How the points are linked:
λ: x324->x827, x910->x491, x307->x686, x219->x439, x815->x894, x326->x161, x670->x579, x431->x756, x465->x842, x864->x920, x827->x45, x888->x852, x895->x219, x782->x75, x91->x234, x756->x552, x615->x399, x206->x958, x53->x940, x799->x39, x686->x270, x806->x141, x300->x151, x393->x872, x852->x673, x875->x895, x372->x577, x541->x432, x312->x442, x363->x576, x93->x875, x579->x755, x702->x578, x673->x363, x483->x326, x419->x541, x561->x212, x439->x654, x543->x91, x151->x317, x920->x419, x442->x864, x491->x957, x992->x390, x164->x274, x399->x289, x489->x47, x367->x300, x516->x973, x958->x702, x552->x53, x600->x633, x161->x992, x883->x367, x744->x393, x317->x207, x578->x516, x555->x977, x212->x307, x633->x561, x47->x164, x577->x818, x456->x744, x957->x489, x940->x815, x894->x806, x861->x324, x779->x372, x334->x483, x207->x600, x977->x312, x46->x861, x289->x465, x102->x615, x513->x334, x755->x46, x872->x883, x973->x519, x654->x102, x818->x93, x75->x135, x234->x779, x576->x206, x707->x140, x141->x910, x519->x513, x39->x456, x390->x888, x270->x799, x842->x543, x432->x670, x45->x707, x274->x782, x135->x431, x140->x555
ψ: x324->x576, x910->x39, x307->x219, x219->x579, x815->x307, x326->x806, x670->x390, x431->x207, x465->x707, x864->x334, x827->x206, x888->x957, x895->x670, x782->x300, x91->x977, x756->x600, x615->x324, x206->x782, x53->x561, x799->x102, x686->x439, x806->x270, x300->x234, x393->x465, x852->x489, x875->x432, x372->x864, x541->x161, x312->x519, x363->x164, x93->x541, x579->x888, x702->x135, x673->x47, x483->x894, x419->x326, x561->x875, x439->x755, x543->x555, x151->x779, x920->x483, x442->x513, x491->x456, x992->x910, x164->x883, x399->x827, x489->x393, x367->x91, x516->x756, x958->x75, x552->x633, x600->x818, x161->x141, x883->x543, x744->x289, x317->x372, x578->x431, x555->x516, x212->x895, x633->x93, x47->x872, x577->x920, x456->x399, x957->x744, x940->x212, x894->x686, x861->x363, x779->x442, x334->x815, x207->x577, x977->x973, x46->x673, x289->x45, x102->x861, x513->x940, x755->x852, x872->x842, x973->x552, x654->x46, x818->x419, x75->x151, x234->x312, x576->x274, x707->x702, x141->x799, x519->x53, x39->x615, x390->x491, x270->x654, x842->x140, x432->x992, x45->x958, x274->x367, x135->x317, x140->x578
θ: x324->x399, x910->x390, x307->x894, x219->x686, x815->x483, x326->x541, x670->x219, x431->x516, x465->x872, x864->x577, x827->x289, x888->x755, x895->x307, x782->x958, x91->x300, x756->x973, x615->x456, x206->x45, x53->x513, x799->x910, x686->x806, x806->x161, x300->x75, x393->x47, x852->x46, x875->x212, x372->x207, x541->x875, x312->x779, x363->x324, x93->x561, x579->x439, x702->x140, x673->x861, x483->x419, x419->x93, x561->x940, x439->x270, x543->x367, x151->x135, x920->x818, x442->x372, x491->x888, x992->x670, x164->x576, x399->x744, x489->x673, x367->x782, x516->x977, x958->x707, x552->x519, x600->x552, x161->x432, x883->x274, x744->x489, x317->x431, x578->x555, x555->x91, x212->x815, x633->x53, x47->x363, x577->x600, x456->x957, x957->x852, x940->x334, x894->x326, x861->x615, x779->x317, x334->x920, x207->x756, x977->x234, x46->x102, x289->x393, x102->x39, x513->x864, x755->x654, x872->x164, x973->x312, x654->x799, x818->x633, x75->x702, x234->x151, x576->x827, x707->x842, x141->x992, x519->x442, x39->x491, x390->x579, x270->x141, x842->x883, x432->x895, x45->x465, x274->x206, x135->x578, x140->x543
π: x324->x363, x910->x799, x307->x895, x219->x670, x815->x212, x326->x894, x670->x992, x431->x317, x465->x45, x864->x513, x827->x576, x888->x491, x895->x432, x782->x367, x91->x555, x756->x207, x615->x861, x206->x274, x53->x633, x799->x654, x686->x219, x806->x686, x300->x91, x393->x289, x852->x957, x875->x541, x372->x442, x541->x326, x312->x973, x363->x47, x93->x419, x579->x390, x702->x75, x673->x489, x483->x815, x419->x483, x561->x93, x439->x579, x543->x140, x151->x234, x920->x334, x442->x519, x491->x39, x992->x141, x164->x872, x399->x324, x489->x744, x367->x543, x516->x431, x958->x782, x552->x600, x600->x577, x161->x806, x883->x842, x744->x399, x317->x779, x578->x135, x555->x578, x212->x875, x633->x818, x47->x393, x577->x864, x456->x615, x957->x456, x940->x561, x894->x307, x861->x673, x779->x312, x334->x940, x207->x372, x977->x516, x46->x852, x289->x827, x102->x46, x513->x53, x755->x888, x872->x465, x973->x756, x654->x755, x818->x920, x75->x300, x234->x977, x576->x164, x707->x958, x141->x270, x519->x552, x39->x102, x390->x910, x270->x439, x842->x707, x432->x161, x45->x206, x274->x883, x135->x151, x140->x702
γ: x324->x456, x910->x670, x307->x483, x219->x894, x815->x920, x326->x93, x670->x307, x431->x555, x465->x47, x864->x207, x827->x744, x888->x439, x895->x815, x782->x45, x91->x782, x756->x977, x615->x491, x206->x289, x53->x442, x799->x992, x686->x326, x806->x541, x300->x958, x393->x673, x852->x654, x875->x940, x372->x431, x541->x561, x312->x151, x363->x615, x93->x53, x579->x686, x702->x842, x673->x102, x483->x818, x419->x633, x561->x513, x439->x806, x543->x274, x151->x702, x920->x600, x442->x317, x491->x579, x992->x895, x164->x324, x399->x957, x489->x46, x367->x206, x516->x91, x958->x465, x552->x312, x600->x973, x161->x875, x883->x576, x744->x852, x317->x578, x578->x543, x555->x367, x212->x334, x633->x519, x47->x861, x577->x756, x456->x888, x957->x755, x940->x864, x894->x419, x861->x39, x779->x135, x334->x577, x207->x516, x977->x300, x46->x799, x289->x489, x102->x910, x513->x372, x755->x270, x872->x363, x973->x234, x654->x141, x818->x552, x75->x707, x234->x75, x576->x399, x707->x872, x141->x432, x519->x779, x39->x390, x390->x219, x270->x161, x842->x164, x432->x212, x45->x393, x274->x827, x135->x140, x140->x883

The rows follow the links: the fewer symbols apart two points are, the more alike their rows tend to be.

Each row is also shifted at random along 4 hidden directions that mean nothing.

Known rows, each with its point:
[12,0,-5,6,-4,-28,-14,12,12,-4,-15,-6,-14,9,4,-24,-5,-4,14,-15,24,-9,-11,15,-9,3,-10,-11,-9,-5,-14,-2,-11,-9,6,-11,9,2,-10]; point x93
[33,-6,1,-5,-4,2,-4,11,2,14,7,-8,-4,-18,-11,-4,10,10,9,4,-12,14,3,-8,3,-6,5,-10,-6,-6,7,8,1,-15,-18,-11,10,1,21]; point x744
[11,8,-3,-12,9,4,3,-9,-3,-9,11,-3,2,2,1,10,10,4,-5,10,-8,-3,12,7,6,6,8,10,-5,-15,6,18,-2,14,-14,4,-13,0,-4]; point x102
[-20,0,-4,11,-7,12,10,-8,0,2,-10,10,0,13,4,9,-13,-7,-8,-4,1,3,-13,-3,-4,-1,-3,-5,7,13,-8,-14,-4,-7,12,4,6,-2,-3]; point x372
[-7,1,-8,7,-10,5,18,-5,4,5,-7,9,1,16,2,17,-19,-8,-11,-7,2,-2,-16,-1,-5,-1,-4,-1,14,14,-7,-11,-2,-2,13,10,1,0,-4]; point x756
[32,-6,-7,4,-11,14,19,-20,-5,0,-2,4,7,13,6,5,-21,-8,-18,3,-10,4,6,-1,10,18,-2,10,1,10,16,7,-1,-1,17,-6,-3,-4,-14]; point x91
[10,6,0,-10,10,-14,-10,7,3,-12,3,-4,-10,2,-3,-7,12,3,10,-4,12,-8,-1,14,-8,-5,2,1,-7,-13,-11,4,-2,7,-7,2,-3,3,-3]; point x219
[25,2,12,2,17,4,-8,6,-9,-10,-5,10,6,-5,1,-2,6,-4,2,-5,13,-9,-8,-6,-13,-14,-4,6,9,12,-16,-30,11,12,13,13,-1,2,-4]; point x818
[-7,8,4,-1,15,-8,-19,-1,-3,-16,-6,-1,-1,1,7,-13,15,0,6,0,13,-11,4,9,-6,2,-2,1,-11,-11,-13,-3,-4,10,-4,0,-5,0,-10]; point x432
[-20,12,-5,5,4,12,1,-10,0,-9,-11,7,-4,13,8,15,6,-3,-5,2,4,-4,-13,5,-10,-2,3,-9,-2,-3,-21,-10,-9,1,-8,9,0,-2,-2]; point x875
[7,0,-10,-7,-7,1,12,-5,4,-18,6,7,-27,22,-13,-2,-12,-7,6,-14,11,10,-18,27,-10,-6,4,-3,-13,-5,-7,4,-8,-12,6,-7,14,3,-9]; point x561
[2,2,-2,-9,4,-22,-14,12,7,-11,4,-8,-16,3,-5,-17,9,3,16,-8,14,-4,-1,19,-6,-3,0,-3,-14,-18,-8,11,-6,0,-9,-7,3,4,-3]; point x670
[34,-7,-5,-7,-9,-14,13,6,6,11,8,-6,6,-2,-3,2,-15,0,-5,-3,-5,-4,7,-3,9,5,-4,11,12,4,19,13,6,7,8,1,-9,3,-4]; point x883
[33,7,-5,-12,7,-6,-1,-8,0,-22,5,-1,-15,14,-2,-6,5,-2,4,-4,10,-5,1,23,-5,6,4,6,-16,-17,-5,13,-7,8,-3,-5,-4,1,-15]; point x806
[8,6,-13,-10,-6,-13,2,2,11,-7,6,-7,-22,13,-7,-2,3,2,9,-6,5,3,-7,22,-4,1,6,-8,-14,-20,-6,21,-14,-7,-16,-7,4,2,-1]; point x270
[-34,3,-16,-13,-15,-12,18,2,13,7,15,-8,-11,9,-9,17,-7,6,-2,0,-11,3,1,14,8,2,7,0,2,-14,12,34,-7,-1,-16,1,-5,4,5]; point x489
[15,-6,-2,14,-11,-7,1,4,6,23,-15,-5,16,-5,12,-5,-12,-2,-6,2,-3,-5,3,-18,8,12,-10,-4,13,13,7,-3,-2,-4,8,-2,-3,-2,2]; point x140
[30,1,2,-7,9,-9,-15,-3,-2,-21,1,-5,-15,5,-1,-26,10,-2,11,-5,14,-1,5,21,-5,6,0,1,-26,-18,-5,8,-7,-2,-2,-16,4,0,-13]; point x161
[8,-13,11,-3,0,-12,-10,14,-2,12,10,-8,8,-23,-7,-18,0,5,8,-1,-3,3,14,-11,9,-2,-4,7,2,6,20,2,13,-2,6,-8,2,2,7]; point x206
[-18,-15,8,8,-9,-2,-3,12,0,5,1,3,-11,-7,-13,-19,-11,-3,12,-13,7,15,-12,-1,-5,-14,-6,-9,-4,13,1,-16,6,-22,16,-13,24,1,7]; point x312
[-18,-2,7,4,5,4,-5,-7,-7,-17,-2,9,-4,7,1,-12,-4,-7,1,-6,12,0,-3,8,-5,-1,-3,4,-7,5,-5,-13,3,1,17,-3,5,-2,-13]; point x513
[-10,3,-1,-2,4,5,9,-13,-5,-19,0,11,-3,19,2,6,-9,-9,-8,-5,9,-8,-6,13,-6,0,-1,11,2,5,-7,-7,2,12,18,8,-5,-1,-19]; point x53
[-14,12,-15,2,-5,2,11,-11,8,-9,-9,6,-11,27,6,16,-6,-6,-7,-4,7,-6,-16,17,-9,3,2,-7,0,-6,-18,3,-16,0,-3,8,-2,-1,-10]; point x815
[-42,0,0,-9,-4,-11,0,15,7,11,14,-8,-3,-12,-11,8,7,10,9,1,-9,3,3,0,4,-11,5,-4,3,-9,6,14,2,0,-17,5,-1,5,17]; point x673
[-3,0,4,2,3,-2,12,7,-1,7,-2,9,15,0,2,18,-12,-5,-10,-5,4,-13,-9,-13,-5,-11,-6,12,31,21,-4,-21,14,18,19,25,-12,3,-2]; point x431
[-4,-10,-3,4,-13,-20,6,8,7,2,0,-1,-6,7,-4,-15,-23,-7,3,-15,12,-1,-6,8,0,2,-10,3,4,9,7,0,2,-6,23,-7,7,2,-11]; point x317
[27,3,-7,7,-2,10,11,-22,-4,-13,-12,9,0,22,11,2,-15,-12,-14,-3,6,-4,-4,8,-2,14,-3,5,-3,6,-4,-5,-7,2,18,-2,-3,-5,-22]; point x600
[20,6,1,-3,7,16,-8,-9,-5,-5,0,-3,-4,-4,1,1,18,5,1,11,-9,8,8,1,1,5,9,-7,-16,-14,-2,8,-7,-6,-21,-8,2,-3,7]; point x755
[-27,4,7,2,6,23,4,-5,-8,15,3,3,22,-17,4,25,12,7,-11,18,-23,3,9,-26,7,-5,6,2,16,8,5,-6,9,8,-14,15,-9,-2,18]; point x289
[-7,5,2,12,5,-6,-6,-7,-2,-6,-20,4,13,10,19,-6,-6,-9,-8,-2,15,-19,-1,-3,-3,11,-11,5,8,8,-11,-15,-2,14,17,8,-10,-2,-19]; point x577
[15,3,-14,2,-12,-14,5,-7,10,14,-8,-14,10,5,15,1,-8,1,-10,8,-7,-9,15,-2,15,27,-3,1,0,-10,15,28,-13,4,-8,-7,-15,-2,-8]; point x393

From each start, follow one symbol. Which point do you reach?
Answer with the point's name.
new walk
[-18,-10,1,-3,-11,11,15,6,0,14,16,3,-2,-9,-17,13,-10,3,-1,-1,-15,18,-5,-8,4,-14,4,-1,9,11,14,0,10,-12,3,0,11,2,16]
ψ x75
new walk
[-16,-2,-10,-6,-10,-18,7,0,10,-17,4,1,-27,24,-9,-13,-16,-7,8,-18,18,2,-13,32,-7,0,-2,-1,-15,-8,-5,11,-10,-8,11,-11,11,2,-15]
π x561
new walk
[-26,-10,2,-4,-10,15,1,3,0,9,16,-4,-17,-14,-19,-5,7,10,11,5,-19,31,3,-1,7,-9,11,-15,-18,-8,14,14,-2,-29,-18,-22,23,-1,24]
γ x456
new walk
[-1,-2,5,13,0,21,1,-6,-6,1,-12,12,4,1,4,3,-3,-6,-5,-1,0,6,-11,-11,-7,-5,-2,-7,5,17,-12,-26,1,-10,11,2,9,-4,3]
λ x864
new walk
[-20,7,0,0,6,-32,-21,22,12,5,-7,-12,-3,-8,3,-12,14,5,16,-6,16,-16,-3,5,-7,-5,-6,-9,0,-14,-16,2,-6,5,-15,4,-3,4,5]
ψ x799
new walk
[-17,-3,3,14,-3,6,-5,-8,-4,-6,-13,5,-1,7,7,-14,-7,-8,-1,-4,9,2,-4,1,-2,6,-6,-5,-7,9,-6,-12,-4,-10,15,-9,9,-4,-10]
θ x519
new walk
[-30,-11,11,-2,-1,22,12,-8,-13,-8,17,13,-2,-3,-15,4,-10,-3,-3,-1,-9,17,0,-1,2,-12,4,11,1,15,14,-11,15,-5,20,-3,11,-1,0]
π x234
new walk
[-9,6,0,-10,9,-15,-11,5,3,-16,4,-3,-13,5,-3,-12,9,2,11,-5,13,-7,1,20,-6,-2,1,3,-13,-17,-8,8,-4,7,-5,-1,-2,3,-9]
ψ x439
new walk
[15,-9,13,12,4,-8,-12,23,-2,15,-11,3,14,-19,1,-11,-1,-1,7,-8,10,-5,-9,-23,-8,-15,-12,-4,19,23,-8,-34,14,-3,16,8,7,2,9]
λ x372
new walk
[26,-4,9,5,5,19,7,-10,-13,2,-2,10,18,-5,5,8,-7,-4,-15,6,-8,0,6,-18,3,2,-2,13,14,19,8,-18,13,8,17,8,-6,-3,-4]
γ x543
new walk
[-26,8,12,-6,19,-7,-16,15,-4,7,4,-4,20,-24,5,9,25,11,4,11,-4,-15,12,-17,1,-11,2,7,15,-4,-4,-7,13,24,-16,22,-18,3,13]
ψ x489
new walk
[-18,2,16,-1,18,17,-21,-2,-13,-20,3,7,-10,-10,-6,-14,22,3,13,2,4,11,0,5,-8,-12,6,-5,-21,-7,-12,-15,2,-8,-7,-8,13,-2,5]
θ x307
new walk
[5,-4,-6,10,-13,-4,10,3,6,22,-8,-3,13,-2,7,8,-14,-2,-10,2,-7,-3,0,-15,7,8,-6,-2,16,12,8,0,0,-3,5,3,-4,-1,4]
θ x367
new walk
[40,-15,8,10,-6,20,-1,-7,-10,7,-4,2,4,-11,-1,-18,-6,-3,-2,2,-8,17,7,-14,8,7,-3,-4,-9,13,15,-8,5,-20,13,-20,15,-5,3]
θ x75
new walk
[5,-6,-3,-7,-8,1,21,4,2,11,15,1,4,-3,-10,18,-13,2,-7,0,-13,5,0,-6,6,-6,2,9,17,10,16,7,9,4,4,9,-4,3,7]
λ x543
new walk
[11,13,-4,5,7,-9,-16,1,5,6,-16,-10,12,-3,19,1,17,5,-1,10,1,-15,7,-7,2,12,-2,-7,-1,-14,-11,6,-11,10,-21,5,-14,-1,2]
π x755
new walk
[13,6,-3,9,3,-14,-10,10,7,1,-18,0,-1,6,9,-5,3,-2,6,-8,18,-13,-14,1,-13,-4,-7,-10,5,0,-23,-16,-7,1,0,8,1,1,-2]
π x483
new walk
[1,3,-11,6,-11,18,22,-25,-1,-10,-7,12,-6,28,6,14,-20,-11,-17,-3,0,2,-10,10,-2,10,1,2,-1,7,-3,-1,-9,-3,14,0,1,-4,-17]
γ x779
